Below are the code and all the weights of a small trained network. Each question names an input and a class and asks about switching units off, where a switched-off unit gives its printed mean instead of its output.

import numpy as np


def w(rows, s, z=0):
    codes = np.array(rows[::2]) - 128.0
    scale = np.full(codes.shape[1], s)
    scale[-1] = z or s
    return codes * scale


def f(y):
    return y / 2 * (1 + np.tanh(0.7978845608 * (y + 0.044715 * y**3)))


def log_softmax(a):
    a = a - a.max(-1, keepdims=True)
    return a - np.log(np.exp(a).sum(-1, keepdims=True))


def net(x, mask):
    res = np.array(x, float).reshape(1, 5) / 4 @ E
    y = f(res @ A[0][:, :-1].T + A[0][:, -1])
    res = res + np.where(mask, y, B[0][:, -1]) @ B[0][:, :-1]
    return log_softmax(res[-1] @ U[:, :-1].T + U[:, -1])


A, B = {}, {}
E = w([
[123,152,131,84,222,204],'x0',
[118,40,140,171,144,167],'x1',
[96,146,248,143,115,124],'x2',
[200,114,164,147,202,74],'x3',
[155,173,104,224,119,169],'x4',
],0.012)
A[0] = w([
[170,171,117,192,120,174,69],'neuron 0',
[61,155,108,154,86,178,89],'neuron 1',
[164,193,104,186,120,169,60],'neuron 2',
[201,115,154,177,172,108,97],'neuron 3',
[72,168,89,114,73,147,59],'neuron 4',
[103,141,199,159,137,121,61],'neuron 5',
[151,98,137,93,56,70,92],'neuron 6',
[111,193,230,212,128,145,102],'neuron 7',
[90,150,117,132,69,186,77],'neuron 8',
[130,140,115,75,194,175,154],'neuron 9',
[97,154,121,153,80,187,93],'neuron 10',
[163,83,156,60,129,97,72],'neuron 11',
[119,31,147,199,131,208,69],'neuron 12',
[118,25,143,128,139,149,75],'neuron 13',
[166,170,131,230,139,176,66],'neuron 14',
[122,102,131,177,84,90,90],'neuron 15',
[146,73,121,127,53,91,130],'neuron 16',
[105,133,147,89,189,173,91],'neuron 17',
[205,129,31,154,127,121,47],'neuron 18',
[96,168,136,110,172,191,111],'neuron 19',
[102,144,133,75,139,93,48],'neuron 20',
[127,129,126,184,82,97,92],'neuron 21',
[124,176,203,112,115,139,113],'neuron 22',
[117,118,201,137,94,135,110],'neuron 23',
[179,88,186,114,159,77,75],'neuron 24',
[184,145,150,205,195,71,33],'neuron 25',
[94,54,123,41,152,71,1],'neuron 26',
[139,246,120,80,93,113,66],'neuron 27',
[143,221,116,113,130,98,77],'neuron 28',
[96,97,140,36,66,169,97],'neuron 29',
[50,124,96,94,94,143,73],'neuron 30',
[122,167,190,160,130,140,91],'neuron 31',
[157,77,104,128,56,79,105],'neuron 32',
[115,134,130,109,184,228,47],'neuron 33',
[96,101,210,98,124,151,141],'neuron 34',
[193,110,57,102,131,131,110],'neuron 35',
[49,127,123,105,86,144,47],'neuron 36',
[172,178,130,197,130,150,53],'neuron 37',
[164,108,38,148,155,138,91],'neuron 38',
[219,142,142,106,183,47,102],'neuron 39',
[138,191,126,108,137,86,100],'neuron 40',
],0.012,0.0037)
B[0] = w([
[135,168,139,51,69,167,191],'neuron 0',
[83,119,205,115,182,118,180],'neuron 1',
[145,150,138,52,73,142,192],'neuron 2',
[92,91,185,96,157,144,212],'neuron 3',
[91,75,167,158,177,106,176],'neuron 4',
[101,107,52,141,129,54,178],'neuron 5',
[189,164,147,109,138,91,199],'neuron 6',
[112,122,32,91,120,64,228],'neuron 7',
[68,124,209,151,185,124,173],'neuron 8',
[188,163,126,144,138,62,216],'neuron 9',
[91,134,183,52,162,141,173],'neuron 10',
[102,188,154,58,91,254,183],'neuron 11',
[192,17,149,227,38,150,228],'neuron 12',
[168,67,149,195,19,156,189],'neuron 13',
[125,158,159,41,62,153,216],'neuron 14',
[183,172,127,144,189,112,190],'neuron 15',
[178,180,140,135,172,79,205],'neuron 16',
[170,167,140,136,151,74,186],'neuron 17',
[96,120,70,97,134,107,233],'neuron 18',
[176,154,156,160,158,44,184],'neuron 19',
[170,131,119,85,65,184,161],'neuron 20',
[191,185,166,91,178,101,185],'neuron 21',
[121,99,28,138,125,55,184],'neuron 22',
[112,134,48,131,137,82,185],'neuron 23',
[81,129,156,80,126,123,206],'neuron 24',
[54,127,227,135,231,166,223],'neuron 25',
[143,149,132,19,66,200,201],'neuron 26',
[185,14,163,234,34,143,208],'neuron 27',
[184,36,157,217,39,125,191],'neuron 28',
[73,144,159,79,111,137,188],'neuron 29',
[81,109,162,122,176,130,173],'neuron 30',
[98,102,66,84,109,85,174],'neuron 31',
[170,167,148,141,162,48,206],'neuron 32',
[190,169,157,142,193,63,200],'neuron 33',
[143,137,65,105,95,105,193],'neuron 34',
[70,88,33,123,137,54,212],'neuron 35',
[95,114,172,122,152,109,168],'neuron 36',
[129,167,152,36,88,207,187],'neuron 37',
[94,108,72,96,116,61,226],'neuron 38',
[57,67,193,163,181,140,245],'neuron 39',
[136,64,158,211,94,141,180],'neuron 40',
],0.008,0.011)
U = w([
[11,112,204,129,203,134,119],'0',
[190,38,149,201,44,134,124],'1',
[230,241,143,142,193,63,100],'2',
[50,116,2,97,126,71,117],'3',
[111,200,148,48,68,177,148],'4',
[98,159,97,146,148,115,254],'5',
[104,184,132,192,162,163,102],'6',
[97,143,75,161,118,196,100],'7',
],0.012,0.015)

Each question gives the input, the list of numbers given to net, and the class t.
The units are the neurons (one row each of A and B). Each row of codes is followed by its name. A weight is (code - 128) times the scale printed after its matrix; where a second scale follows, it is the last column's (A, B and U).
mask holds one flag per neuron, in row order. A switched-off neuron (its flag False) gives its mean, the last column of its row in B, instead of its output. The means were averaged over made-up inputs and are rounded, as every weight is.
A unit's drop is (log p(t) with every unit on - log p(t) with that unit switched off) / (log p(t) with every unit on - log p(t) with every unit switched off).
The circuit of an input: a set's keep is (log p(t) with only the set's units on - log p(t) with every unit switched off) / (log p(t) with every unit on - log p(t) with every unit switched off). Starting from the 12 units with the biggest drops (on a tie, the unit counted first), units are removed one at a time, each time the one whose removal leaves the highest keep (on an exact tie, the one counted first), for as long as the keep stays at least 0.8.
units of the circuit, in order: the units of the circuit, biggest drop first
unit that matters most: the unit with the biggest drop
top k neurons: the k neurons with the biggest drops, biggest first
drop when u is switched off: that unit's drop, to one decimal
input [-7,0,8,-4,-5], class 3: top neuron	[neuron 23]
input [5,6,-6,-7,8], class 4: top 3 neurons	[neuron 0; neuron 14; neuron 2]
input [-2,7,4,3,-7], class 1: top 2 neurons	[neuron 13; neuron 12]
input [-6,-5,4,-3,-3], class 2: units of the circuit, in order	[neuron 6; neuron 16]
input [-6,4,-4,3,-8], class 4: top 2 neurons	[neuron 26; neuron 11]
input [-7,-3,8,0,6], class 3: top 2 neurons	[neuron 7; neuron 31]
input [5,2,3,1,-6], class 4: top 2 neurons	[neuron 26; neuron 11]
input [3,3,6,-7,8], class 4: top 2 neurons	[neuron 14; neuron 0]
input [-8,5,6,-8,1], class 0: top 2 neurons	[neuron 8; neuron 1]
input [1,6,6,0,-8], class 4: top 2 neurons	[neuron 26; neuron 11]
input [1,5,-5,-8,-8], class 0: top 2 neurons	[neuron 30; neuron 4]
input [6,-6,-3,-1,-5], class 1: top 2 neurons	[neuron 27; neuron 28]
input [-2,-8,2,-5,7], class 1: drop when neuron 27 is switched off	2.7
input [2,4,7,-6,5], class 3: unit that matters most	neuron 7
input [4,3,2,-1,3], class 2: drop when neuron 27 is switched off	0.3
input [-4,-1,3,-1,7], class 4: drop when neuron 37 is switched off	0.0
